Below is a small trained network, with its code and all its weights. Each question gives an input and a target symbol and asks what happens when units are switched off, that is, made to give their printed mean instead of their output.

import numpy as np


def w(rows, s, z=0):
    codes = np.array(rows[::2]) - 128.0
    scale = np.full(codes.shape[1], s)
    scale[-1] = z or s
    return codes * scale


def norm(h):
    return h / np.sqrt((h * h).mean(-1, keepdims=True) + 1e-5)


def f(y):
    return np.maximum(y, 0)


def softmax(a):
    e = np.exp(a - a.max(-1, keepdims=True))
    return e / e.sum(-1, keepdims=True)


def log_softmax(a):
    a = a - a.max(-1, keepdims=True)
    return a - np.log(np.exp(a).sum(-1, keepdims=True))


def net(x, mask):
    ids = ['Παεμξσ'.index(c) for c in x.split()]
    T = len(ids)
    res = E[ids] + P[:T]
    u = 0
    for l in range(2):
        q, k, v = (norm(res) @ M[l].T for M in (Q, K, V))
        z = softmax(np.where(np.tri(T) > 0, q @ k.T / 4**0.5, -1e9)) @ v
        res = res + np.where(mask[u], z, O[l][:, -1]) @ O[l][:, :-1]
        u += 1
        y = f(norm(res) @ A[l][:, :-1].T + A[l][:, -1])
        res = res + np.where(mask[u : u + 4], y, B[l][:, -1]) @ B[l][:, :-1]
        u += 4
    return log_softmax(norm(res)[-1] @ U[:, :-1].T + U[:, -1])


Q, K, V, O, A, B = {}, {}, {}, {}, {}, {}
E = w([
[108,89,177,111,115,104,136,103,116,108],'Π',
[66,167,118,133,160,98,119,126,137,99],'α',
[107,188,144,147,115,136,132,74,125,130],'ε',
[165,141,124,208,174,117,135,100,95,148],'μ',
[83,149,90,136,92,89,107,140,159,190],'ξ',
[169,135,111,76,6,137,150,187,98,57],'σ',
],0.0021)
P = w([
[99,136,123,91,105,25,125,133,5,126],'0',
[101,134,121,177,117,151,61,136,96,122],'1',
[76,162,134,100,127,146,140,111,84,159],'2',
[144,160,108,155,134,121,92,94,179,112],'3',
[94,157,156,134,138,123,204,120,164,157],'4',
[115,122,125,200,141,186,117,120,180,109],'5',
],0.0023)
Q[0] = w([
[57,91,174,218,175,243,189,176,100,183],'L0H0',
[187,114,55,254,48,205,70,195,155,56],'L0H0',
[240,171,95,122,204,51,144,77,150,162],'L0H0',
[45,209,196,224,107,152,134,17,155,40],'L0H0',
],0.0051)
K[0] = w([
[156,147,127,147,153,2,146,79,230,127],'L0H0',
[234,24,165,94,23,123,169,162,177,74],'L0H0',
[23,38,145,131,113,215,85,114,159,147],'L0H0',
[174,211,76,177,103,184,207,162,227,173],'L0H0',
],0.0049)
V[0] = w([
[159,185,53,133,4,145,116,118,178,189],'L0H0',
[68,97,122,95,32,97,162,198,120,92],'L0H0',
[136,233,79,131,125,167,165,179,127,14],'L0H0',
[197,141,202,119,39,163,190,122,91,95],'L0H0',
],0.0024)
O[0] = w([
[71,115,143,140,86,47,2,165,157,226,131],'L0H0',
[161,150,180,90,146,183,164,183,238,203,253],'L0H0',
[86,236,218,150,239,15,71,200,123,93,96],'L0H0',
[191,218,233,123,149,119,98,8,130,166,83],'L0H0',
],0.0022,0.00053)
A[0] = w([
[75,116,32,179,104,126,36,134,169,153,8],'L0N0',
[97,59,112,188,206,84,132,149,27,134,68],'L0N1',
[52,130,191,55,231,99,220,26,48,167,76],'L0N2',
[151,77,109,149,201,180,149,151,159,3,62],'L0N3',
],0.0022,0.0015)
B[0] = w([
[219,63,165,120,95,235,192,178,174,86,182],'L0N0',
[202,161,119,107,148,122,190,15,70,93,181],'L0N1',
[238,107,206,109,136,163,109,225,228,187,252],'L0N2',
[99,193,132,2,174,83,138,162,136,192,157],'L0N3',
],0.0025,0.0024)
Q[1] = w([
[228,36,74,30,124,114,172,213,79,237],'L1H0',
[136,122,36,230,153,103,61,99,122,98],'L1H0',
[204,155,117,77,84,108,167,162,1,213],'L1H0',
[74,248,142,189,227,95,103,71,94,118],'L1H0',
],0.0054)
K[1] = w([
[147,190,102,35,49,159,90,191,49,109],'L1H0',
[167,68,5,214,194,164,103,24,67,135],'L1H0',
[155,189,162,7,51,94,128,90,42,117],'L1H0',
[87,139,161,152,255,80,136,2,157,130],'L1H0',
],0.0048)
V[1] = w([
[164,131,95,171,206,183,132,11,85,81],'L1H0',
[186,148,90,143,172,36,159,140,46,210],'L1H0',
[55,136,74,134,41,108,117,102,88,76],'L1H0',
[128,70,106,77,181,150,195,149,108,251],'L1H0',
],0.0022)
O[1] = w([
[79,116,147,50,74,104,64,205,158,122,59],'L1H0',
[50,114,88,149,151,182,85,84,254,125,143],'L1H0',
[162,100,233,67,134,183,159,158,150,141,5],'L1H0',
[165,165,82,188,206,47,46,117,172,94,152],'L1H0',
],0.0022,0.0016)
A[1] = w([
[16,109,20,134,60,93,84,120,82,124,12],'L1N0',
[3,96,12,98,45,115,74,138,93,122,28],'L1N1',
[250,32,122,146,101,204,110,202,209,124,2],'L1N2',
[151,165,125,76,188,97,177,151,132,167,83],'L1N3',
],0.0037,0.0017)
B[1] = w([
[106,26,24,115,34,96,115,189,133,226,178],'L1N0',
[94,43,4,199,41,42,89,155,129,232,188],'L1N1',
[197,59,214,27,210,222,151,174,245,223,252],'L1N2',
[50,93,113,120,107,179,114,176,141,85,216],'L1N3',
],0.0036,0.0023)
U = w([
[195,124,72,179,174,123,182,10,70,65,251],'Π',
[35,142,87,99,216,143,113,193,126,23,102],'α',
[126,148,197,81,10,145,216,132,29,77,169],'ε',
[90,65,47,141,57,82,103,156,117,195,173],'μ',
[180,68,155,63,172,187,155,173,218,184,29],'ξ',
[126,218,207,200,153,67,2,151,167,177,55],'σ',
],0.0042,0.0018)

Each question gives the input, a string of symbols that net reads in full, and the target symbol t.
The units are the heads (4 rows each of Q, K, V and O) and the neurons (one row each of A and B). Each row of codes is followed by its name. A weight is (code - 128) times the scale printed after its matrix; where a second scale follows, it is the last column's (O, A, B and U).
mask holds one flag per unit, layer by layer, with each layer's heads first. A switched-off unit (its flag False) gives its mean, the last column of its rows in O or B, instead of its output. The means were averaged over made-up inputs and are rounded, as every weight is.
A unit's drop is (log p(t) with every unit on - log p(t) with that unit switched off) / (log p(t) with every unit on - log p(t) with every unit switched off).
The circuit of an input: a set's keep is (log p(t) with only the set's units on - log p(t) with every unit switched off) / (log p(t) with every unit on - log p(t) with every unit switched off). Starting from all 10 units, units are removed one at a time, each time the one whose removal leaves the highest keep (on an exact tie, the one counted first), for as long as the keep stays at least 0.8.
circuit, biggest first: the units of the circuit, biggest drop first
most important unit: the unit with the biggest drop
k most important neurons: the k neurons with the biggest drops, biggest first
top k neurons in layer l: the k neurons of layer l with the biggest drops, biggest first
drop when u is switched off: that unit's drop, to one decimal
input σ Π σ Π σ ξ, target σ: circuit, biggest first : [L0H0 L1N2]
input μ ξ Π ε Π Π, target ε: circuit, biggest first : [L1H0 L0N2 L0H0 L1N2]
input σ α μ α, target μ: 2 most important neurons : [L0N2 L1N1]
input ε α ε Π, target ε: circuit, biggest first : [L1H0 L1N2 L0N2]
input Π μ Π Π σ, target ε: circuit, biggest first : [L0N2 L1N2 L1N1]
input Π μ α μ, target μ: most important unit : L1H0
input Π ξ ε Π α Π, target α: 2 most important neurons : [L0N3 L1N2]
input μ Π α Π σ Π, target σ: circuit, biggest first : [L0H0 L1N2]
input Π ε Π, target σ: 4 most important neurons : [L0N0 L1N2 L0N2 L0N1]
input ε Π μ α σ, target ε: circuit, biggest first : [L1N2 L0N2 L1N1]
input ε Π Π ε, target ε: circuit, biggest first : [L1H0 L1N2 L0N2]
input ξ Π μ, target Π: top 2 neurons in layer 0 : [L0N1 L0N0]
input μ Π α, target α: 2 most important neurons : [L1N2 L0N2]
input ε μ μ ε Π α, target ε: 2 most important neurons : [L0N0 L0N2]
input Π Π α, target α: 2 most important neurons : [L1N2 L1N3]
input Π Π Π μ Π α, target μ: most important unit : L1H0
input ε μ ε ε, target μ: 2 most important neurons : [L0N2 L1N1]
input Π ε Π α, target ε: 2 most important neurons : [L0N2 L0N0]
input ξ Π Π Π Π Π, target Π: 3 most important neurons : [L0N2 L0N3 L1N2]
input μ μ Π ε, target μ: most important unit : L0N2
input α ε ε, target σ: 2 most important neurons : [L1N2 L0N2]
input μ μ Π Π ε μ, target μ: 2 most important neurons : [L0N2 L0N3]
input Π Π μ, target Π: 2 most important neurons : [L1N2 L0N1]
input ξ Π Π Π, target Π: top 2 neurons in layer 0 : [L0N2 L0N0]
input ξ Π μ σ σ μ, target σ: drop when L0H0 is switched off : 0.7
input σ σ μ σ, target σ: drop when L0H0 is switched off : 1.2
input Π σ Π ξ, target σ: drop when L1N0 is switched off : 0.1
input Π σ μ α Π Π, target α: most important unit : L0N3
input Π α ξ ε Π σ, target σ: drop when L1N3 is switched off : 0.0
